(in the rows, 128 means zero)
Here are made-up nodes, facts about them, and rows of numbers that follow some of those facts. Name the node behind each unnamed row.

Some rows with their names:
[179 165  79 175 107 169 199 149 108 125 125 161 159  50 146 162  94 164
 145 144 138 141  90 117 178  98 135  86 156  42 112  90 115  85 159]: geta
[124  79 120 132 132 137 120 132 122 170 103 134 129 109 122 164 124 106
 143 169 135 141  96 113 161 128 107  98 117  95 157 161 138 122 109]: roke
[101  51 153 123 119 108 122 165 139 115  91 110 113 115 116 142 128 104
 134 185 120 161  92 122 187 115 101 104 104 103 186 190 158 130  90]: tranim
[131 127 115 131 127 103 142 166 113 130 136 115 133 128 120 143 144 100
 126 116 117 132 134 106  90 103 107 125 130 113 132 165 149 111 141]: rustige
[110  56 142 125 124 122 119 144 133 143  94 119 120 113 117 154 125 104
 141 181 127 152  93 117 179 120 104  97 109 100 175 181 148 128  95]: vorik
[120  63 133 128 128 134 115 134 129 162  98 125 134 107 111 159 121 103
 147 180 128 141  95 112 167 123 104  90 112  98 166 181 152 128  97]: batrum
[ 69 130  61  95 212 148 163 119  98 110 121  91 105 106 145 123  77 102
 137 148 167 118 193 136  66  58  67  97 108 126  88 226 120  31  85]: benok
[ 69  50  97 112 213 143 173 119 112 108  92  97  97  97 135 118  75  93
 157 189 170 121 115 137  92  63  76  75 110 116 119 220 155 122  77]: brupen
[128 126 114 130 126  98 143 169 113 128 139 117 122 133 128 147 148 101
 120 110 121 138 136 109  96 106 108 130 131 113 136 158 139 114 146]: skugadi
[114 146  53 178 147 103  91 124 171 194 100 160 158 114 154 191 167  92
 140 186 163 130  97  85 143  61  61 138  96  48 128 139 196 131 181]: drestun
[ 69  54  77 129 213 145 180 120 107 121  98 109  99 102 136 119  75  90
 160 188 170 120 116 137  78  66  86  79 127 113 113 205 156 121  78]: dodrabem
[ 83 139  93 129 154  73 176 171 104 115 160 139  74 141 157 154 158 104
  92  86 162 164 171 132 124 101 119 148 151 117 143 112  90 117 177]: distun
[180 166  76 178 106 170 201 149 107 121 130 162 163  49 147 161  92 166
 144 138 139 138  91 117 174  97 137  86 160  41 107  89 114  78 163]: bagolin
[113 142 128 137 138 100 152 155 102 135 151 120 112 136 128 144 160 100
 119 106 136 137 125 112 103 136 107 113 135 119 139 161 145 114 151]: vidrel
[128 128 113 132 127  99 144 167 112 128 140 117 124 131 128 146 147 100
 121 111 121 135 137 109  93 105 108 130 131 114 133 157 140 112 148]: laplosam
[ 97 145  59 176 114 102 110 130 162 194  99 153 146 105 155 191 168  94
 150 187 164 144  96  85 163  63  74  99  98  47 137 166 192 130 182]: sovan
[161  72  58 178 109 111  72 139 102 193 113 153  92 110 118 120  85  99
 156 175 160 194  98 121  87 155 118  83 170 106 190 102 102 129 146]: nupluflis

Facts:
flaflugin: points at; klilom: hangs directly under
badrun: flaflugin rada, poflan; klilom distun
bagolin: flaflugin merus, tipo; klilom flebral
balo: flaflugin sape, geta; klilom flebral
batrum: flaflugin pilaze; klilom nupa
benok: klilom legru
bridram: klilom rafluk
brikis: klilom distun
brokaman: klilom bruskas
brupen: flaflugin ritor; klilom legru
burek: klilom skisum
diplos: klilom dotre
dodrabem: flaflugin sigil; klilom legru
dozi: flaflugin zulo, klaku; klilom truflom
drestun: flaflugin zulo; klilom truflom
drime: flaflugin brokaman; klilom bruskas
drizal: flaflugin vorik; klilom skisum
dufeka: klilom gresa
dunul: flaflugin merus; klilom flebral
faskam: flaflugin klosa; klilom skesker
feflezos: klilom plasogi
fetra: flaflugin kliski; klilom zado
fleklokluk: flaflugin pinem; klilom fliru
fodem: klilom flebral
fudro: klilom skesker
funak: flaflugin benok; klilom legru
gafer: flaflugin batrum; klilom nupa
gaplek: klilom skisum
geta: flaflugin merus; klilom flebral
gikil: klilom kufliper
grebra: klilom grebil
gremu: klilom zado
grubro: klilom pufes
guflem: klilom legru
guli: flaflugin rabril, grebra; klilom grebil
kegruk: klilom skesker
kimugol: flaflugin benok; klilom legru
kladri: klilom dunu
klaku: klilom truflom
klasuk: klilom grebil
kletrem: klilom skesker
kletu: klilom pufes
kliski: klilom zado
klomar: klilom vatur
klosa: flaflugin vori; klilom skesker
klosku: klilom bruskas
kluzi: klilom kufliper
kudri: flaflugin stodir; klilom rafluk
lagim: flaflugin klomar; klilom vatur
laplosam: klilom skisum
ludro: flaflugin brokaman; klilom bruskas
mapel: flaflugin tebos; klilom skesker
masefos: flaflugin ludro; klilom bruskas
merus: flaflugin ridro, bagolin; klilom flebral
meti: klilom bruskas
mostos: klilom kufliper
mugrol: flaflugin ridro; klilom flebral
nipa: klilom truflom
nobom: flaflugin fudro; klilom skesker
nupluflis: flaflugin brokaman, klosku; klilom bruskas
nusis: flaflugin kliski, gremu; klilom zado
pelem: flaflugin burek; klilom skisum
pifla: klilom rafluk
pilaze: klilom nupa
pinem: klilom fliru
plipletim: flaflugin tranim; klilom rafluk
plusol: flaflugin brupen; klilom legru
poflan: klilom distun
rabril: flaflugin klasuk; klilom grebil
rada: flaflugin badrun; klilom distun
retir: flaflugin nipa, zulo; klilom truflom
ridro: klilom flebral
riplir: flaflugin rotir, studres; klilom gresa
ritor: klilom legru
rofli: flaflugin riplir; klilom gresa
roke: flaflugin mostos, gikil; klilom kufliper
rotir: klilom gresa
rufe: klilom plasogi
rustige: klilom dunu
sape: klilom flebral
sigil: klilom legru
siplor: klilom pufes
skavil: klilom plasogi
skomaskik: klilom baso
skoske: flaflugin funak; klilom legru
skostan: klilom relabrin
skufo: flaflugin kladri; klilom dunu
skugadi: klilom pufes
skupi: klilom truflom
sovan: flaflugin retir; klilom truflom
stebe: flaflugin kletrem; klilom skesker
stedrom: flaflugin grubro; klilom pufes
stiklem: flaflugin funak, plusol; klilom legru
stodir: klilom rafluk
studres: flaflugin vidrel, riplir; klilom gresa
tabri: klilom kufliper
taplu: flaflugin tabri; klilom kufliper
tasten: klilom fliru
tebos: klilom skesker
tipo: klilom flebral
tranim: flaflugin valutrem; klilom rafluk
trebrim: klilom truflom
treru: flaflugin siplor; klilom pufes
tritruge: klilom vatur
trivipam: flaflugin skugadi; klilom pufes
trokal: flaflugin dufeka; klilom gresa
truske: klilom truflom
valutrem: flaflugin bridram; klilom rafluk
vidrel: klilom gresa
vobra: klilom grebil
vori: klilom skesker
vorik: flaflugin pelem, gaplek; klilom skisum
zisis: klilom stastul
zulo: flaflugin truske, skupi; klilom truflom
zuve: klilom gresa

Which node is each row?
No name comes twice in this set of rows, the named rows included.
[110 146  54 177 137 102  97 126 170 194 100 159 156 112 155 191 166  92
 142 186 163 132  97  85 148  63  64 132  96  47 130 146 195 130 182]	dozi
[122 146  49 180 173 102  84 123 175 195  98 163 166 117 155 192 168  88
 133 186 163 125  97  85 135  61  54 146  95  47 125 128 195 130 182]	retir
[124 149  47 180 174 102  86 123 176 195 101 163 166 118 156 192 168  89
 131 185 162 124  99  85 131  61  54 147  95  48 123 126 197 131 183]	zulo
[163 117  55 179 107  76  78 178  96 187 151 142  88 132 124 111 100  94
 137 121 154 187 139 117  64 141 119 120 179 125 179 101 104 123 178]	brokaman
[178 161  88 169 108 167 190 146 110 137 123 160 155  54 142 164 102 159
 143 146 135 143  90 115 175 107 133  90 150  43 121  92 118  96 156]	dunul
[ 85 114 150 147 175 144 140 121  96 184 123 141  97 125 117 159 163 105
 142 168 164 147  91 122 184 170 101  43 125 107 173 169 159 125 108]	rofli
[174  65  45 191 105  95  64 141  95 195 116 158  79 111 115 107  77  95
 163 179 167 219  98 125  70 165 123  74 184 112 197  92  91 130 165]	ludro
[ 68 123  58  92 210 168  94 118 102 174  92  95 119  59 146 161  75 142
 152 182 167 117 186 137 118  61  54  46  95 105  88 227  97   6  81]	funak
[120 108 133 128 122  87 147 186 117 109 127 108 117 133 126 137 149 100
 115 119 115 141 130 113 103 100 106 132 125 117 147 170 148 123 136]	bridram
[165  70  52 183 107 107  69 140 100 195 113 154  88 112 117 115  82  96
 157 177 163 203  98 121  79 159 120  81 176 108 193  98  99 128 153]	drime
[178 100 148 102 157  93 152 182  93  98 167 143  74 145 139 132 138 120
  80  82 102 170 170 136 153 170 132 152 177 152 173  92  83  75 147]	skesker

The same nodes again, as new rows of numbers:
Named rows:
[102 148 109 177 172 128 158 124 110 148  85  63 168  94 108 129  75 100
  99 173 156 138  88 107 126  87 117 100  67 144 131 149 135 127 135 193
 121  99 154 204  98 174 140 123]: brupen
[115 161 123 192 180 116 143 140 104 137 105  97 138 126 101 135 153  83
 148 158 132 113  95 116 125 123 162  98 101 134 125 153 125 123 174 226
 141  87 172 178 105 175 110 134]: bridram
[139 121 103 167 146 107 153 131  68 136 113  92 139 110  87 166 148  98
 132 176 139 117  70 126 126  99 141 104 107 137 123 138 142 105 138 189
 123  89 177 173  88 143 119 133]: mapel
[122 159 109 178 169 113 157 136 104 142  96  92 134 120  99 141 140  88
 132 156 131 127  89 121 135 120 151 114 103 124 117 151 123 128 162 220
 140  86 171 182 120 169 113 126]: skugadi
[133 159  85 160 160 112 178 136  90 156  94  87 136 109  95 144 130  95
 108 165 140 143  78 129 153 111 143 143 101 117  99 139 123 124 141 219
 153  81 162 171 131 165 124 131]: meti
[138 152 138 149 150 103 177 123 109 130  94 118 133 118  99 172 157  70
 104 143 146 149  94 149 140 119 124 107 104 143 118 123 142 152 155 200
  95  67 192 201 131 179 148 105]: pelem
[137 121 103 168 147 107 154 132  66 136 116  92 141 111  86 165 150  97
 132 177 140 116  70 127 125  99 143 104 106 138 122 138 143 105 139 191
 125  90 177 172  87 144 119 135]: faskam
[168 194 117 177 110 136 159 141 100 135  87  82 114 101 118 128 159  89
  87 158 165 122  95  91 120  85 121 158 100 138 143 146 130 106 157 215
 117  43 141 151  84 139 114 127]: drestun
[126 155 109 178 167 117 156 136  94 142 100  93 134 113  96 144 137  92
 128 165 142 128  86 126 136 110 147 123  99 138 119 144 128 128 155 215
 137  85 170 169 109 165 121 133]: rada
[112 141  86 204 168  98 172 154  99 128  64 112 105  92 109 146  86 124
 131 154 144 106  69 150 144 102 147 149 102 149 128 138 122 163 169 205
  91  82 219 155 104 110  71 121]: riplir
[149 194 135 168 132 144 135 146 119  94 128  82 142 125 104 134 120  96
 125 179 124 129  91 107 122 104 124 187  82 155 142 181 164 106 142 229
  85  62 203  82 139 169 132 123]: truflom
[140 130 114 145 150 102 132  89 114 161  66 115  71 107  83 120 133 122
 154 168 141 172 102 113 140 119 166 110  91 204 119 157 126 132 133 220
 156 112 130 158 124 138 143 115]: merus
[132 132 113 149 150 105 127  87 120 155  62 110  74 116  77 117 132 117
 159 159 133 174 102 115 130 125 167 117  92 192 117 167 120 136 141 215
 160 119 137 170 130 141 140 112]: ridro
[110 149 108 178 173 126 165 126 106 157  88  63 173  87 119 132  68 104
  93 182 164 132  87 106 132  81 111  91  70 153 136 139 140 121 124 193
 114  91 147 198  91 174 145 126]: kimugol
[133 156 109 180 172 116 163 142  81 152 113  99 139 105 103 147 144  94
 122 178 153 121  85 126 147 104 149 116  99 149 118 130 134 120 147 223
 138  74 162 150  96 166 127 145]: guli
[128 155 108 177 164 116 157 135  97 143  98  93 130 109  98 146 134  93
 124 165 142 130  87 124 137 109 144 121 100 139 121 144 129 128 152 213
 132  83 169 170 110 162 121 129]: skavil
[120 157 107 177 167 117 154 135 100 137  96  89 133 121  93 139 137  89
 132 158 134 131  87 125 131 117 150 125 100 127 116 152 124 131 162 216
 143  91 173 179 118 167 117 128]: mostos

Rows to name:
No name comes twice in this set of rows, the named rows included.
[120 158 124 189 174 113 146 138 110 136  99  98 132 121 106 140 146  86
 143 154 129 116  96 115 128 122 154  93 104 133 129 152 125 126 171 221
 130  85 173 185 109 170 107 124]	stodir
[131 121 103 166 146 109 148 129  72 131 111  87 140 119  80 161 150  94
 137 171 133 119  71 126 117 104 145 110 107 129 121 147 138 108 146 189
 128  97 182 181  94 146 116 131]	klosa
[122 157 106 176 165 117 154 134 101 140  94  90 132 118  95 141 136  90
 131 158 135 131  87 124 132 116 148 124 101 128 118 150 124 131 160 214
 140  89 173 180 118 166 116 126]	tabri
[145 151 138 150 152 101 181 126 102 136  99 122 133 111 105 175 158  74
  99 151 153 145  93 148 148 113 123 102 104 152 120 115 145 148 148 204
  92  60 186 189 122 177 150 110]	drizal
[105 175 129 192 186 109 134 148 126 107 135 137 147 115 140 160 138  95
 145 163 124 118 104 100 132 115 156  95 122 149 144 172 162  99 165 214
 104  75 171 142 144 175 108 131]	rafluk
[123 158 107 180 170 119 155 138  90 143 105  92 137 117  94 140 141  90
 130 167 143 125  86 126 135 112 152 124  98 137 117 144 127 126 157 219
 144  86 169 165 107 168 122 138]	rabril
[ 96 177  75 177 178 134 142 168  98  81 110 137 112 119 108 179  90 114
 147 191 178 138  92 136 117  85 142 172 136 173 158 138 154 165 168 182
 104  94 184 130 150 166 107 138]	gresa
[135 133 114 152 151 106 130  90 116 158  66 111  77 111  81 120 132 116
 155 162 135 172 101 117 134 122 165 115  93 194 117 163 123 134 138 215
 157 113 136 165 124 140 142 115]	tipo
[125 122 101 167 145 111 144 126  77 126 106  83 139 127  74 157 147  91
 143 164 127 123  72 126 110 109 147 114 106 121 120 156 134 112 152 187
 133 105 186 190 101 147 113 127]	vori
[117 141  86 203 169  97 175 156  96 131  67 114 106  88 112 149  87 125
 128 157 149 105  69 150 148  99 146 146 102 154 129 133 124 161 165 206
  89  78 217 150 101 111  73 123]	studres
[108 176 105 174 177 109 151 146 117 114 131 128 149 113 129 159 127  97
 128 165 127 136  94 109 143 112 151 129 120 133 125 169 158 100 152 212
 121  77 168 138 161 173 118 133]	pufes
[146 130 116 149 152 101 137  92 108 167  72 118  74 100  89 124 135 123
 148 173 146 168 100 115 147 114 163 106  92 209 119 148 129 128 128 221
 151 103 127 150 115 138 146 121]	bagolin
[136 155 110 179 170 113 167 141  86 152 107 100 135 102 108 149 140  95
 119 175 151 122  86 125 149 105 144 113 100 147 120 129 133 122 146 221
 132  72 162 155 100 165 124 139]	roke

The same nodes again, as new rows of numbers:
Known rows:
[118 151 117 128  63  97 135 120  93 143 129  94  97  91  99  97  97  83
 103 128 127 113 160 166 169  87 206 154 135 120 155 114 136]: drizal
[103 138  95 127  85 132 120 129 106 127  92  91  90  63 102  78  92 163
 114 106 146 100 169 168 195  78 216 152 141 114 135 130 152]: skufo
[138 150 117 127 104 121 101 146 103 153 118  74  90 100 132  97 111  79
 118 163 102 141 164 175 153  76 169 151 129 144 149 140 100]: brupen
[ 99 138 125 130  92 116 119 121  71 162 113 101 107 136 108  95 115 114
 105 140 127 104 188 150 172  52 170 157 149  85 168 121 130]: dotre
[127 140 142 120  86  94 125 111  89 139 121  78 106 121  88 114 112  95
 108 137 119 112 166 182 190  86 186 124 144 106 160 134 123]: rada
[100 137 135 134  88  73 125 129  78 122  84  78 121  87  88 110 107  87
 110 119 115 142 154 170 173  69 201 151 120 102 137 110 116]: kletu
[139 162 121 131  97 122 107 148 105 158 125  71  91  98 139  90 105  86
 114 157 106 143 162 171 161  86 173 165 129 139 148 142  97]: skoske
[113 128 107 119  75  95 123 117  89 134 117  99  96  96  86 111 108  71
 113 142 118 109 166 173 152  67 197 129 137 130 155 111 143]: burek
[122 146 126 118  80 116 129  96  82 156 114  94  72 145  98  95 105 101
 107 135 119  83 204 148 166  57 179 158 127  86 183 120 146]: rafluk
[115 140 112 124  69  96 129 118  91 139 123  97  96  94  93 103 102  78
 108 135 124 111 163 169 160  78 201 141 136 125 155 112 139]: pelem
[122 144 134 125  87 108 122 118  90 138 117  89 103 102  93 100 107  92
 115 134 118 119 171 171 171  83 192 139 130 115 150 121 133]: vobra
[119 142 146 117 141 147  72 134  75 151 120  97 127 102  79 117 116  89
 125 177 104 129 178 188 198  88 224 126 133 120 138  98 161]: vidrel
[118 139 154 132  88 110 140 103  77 151 118  99  89  69 103  71 118 125
 115 139 102 115 160 158 155  98 202 108 164 135 133 103 119]: merus
[115 139 158 128  84 116 132 100  78 146 119  93  96  71 103  77 119 126
 113 134  97 117 161 155 160 103 193 104 163 130 140 109 112]: fodem
[111 132 131 118  96 109 115 110  87 126 109  75  97 114  95 112 111 108
 123 128 124 120 173 181 177  75 175 116 139 114 150 135 144]: gremu
[119 142 145 117 141 147  72 134  75 152 120  98 128 102  79 118 116  88
 124 176 103 127 178 187 197  88 225 126 133 121 138  97 162]: rotir
[106 146 146 135  83  81 123 131  84 124  85  76 129  83  88 103 103  98
 106 112 114 143 154 164 189  84 203 163 114  89 138 116 100]: treru

Rows to name:
No name comes twice in this set of rows, the named rows included.
[137 155 130 117  53  97 136 101 102 143 137  83  88 111  90 105  96  79
  98 128 118  98 169 167 184 100 199 145 130 107 176 127 125]	kudri
[ 99 115  85 119  97 130 108 125 103 118  80  96  88  67  89  92 103 151
 124 119 137  98 175 174 177  58 207 127 143 124 136 128 159]	kladri

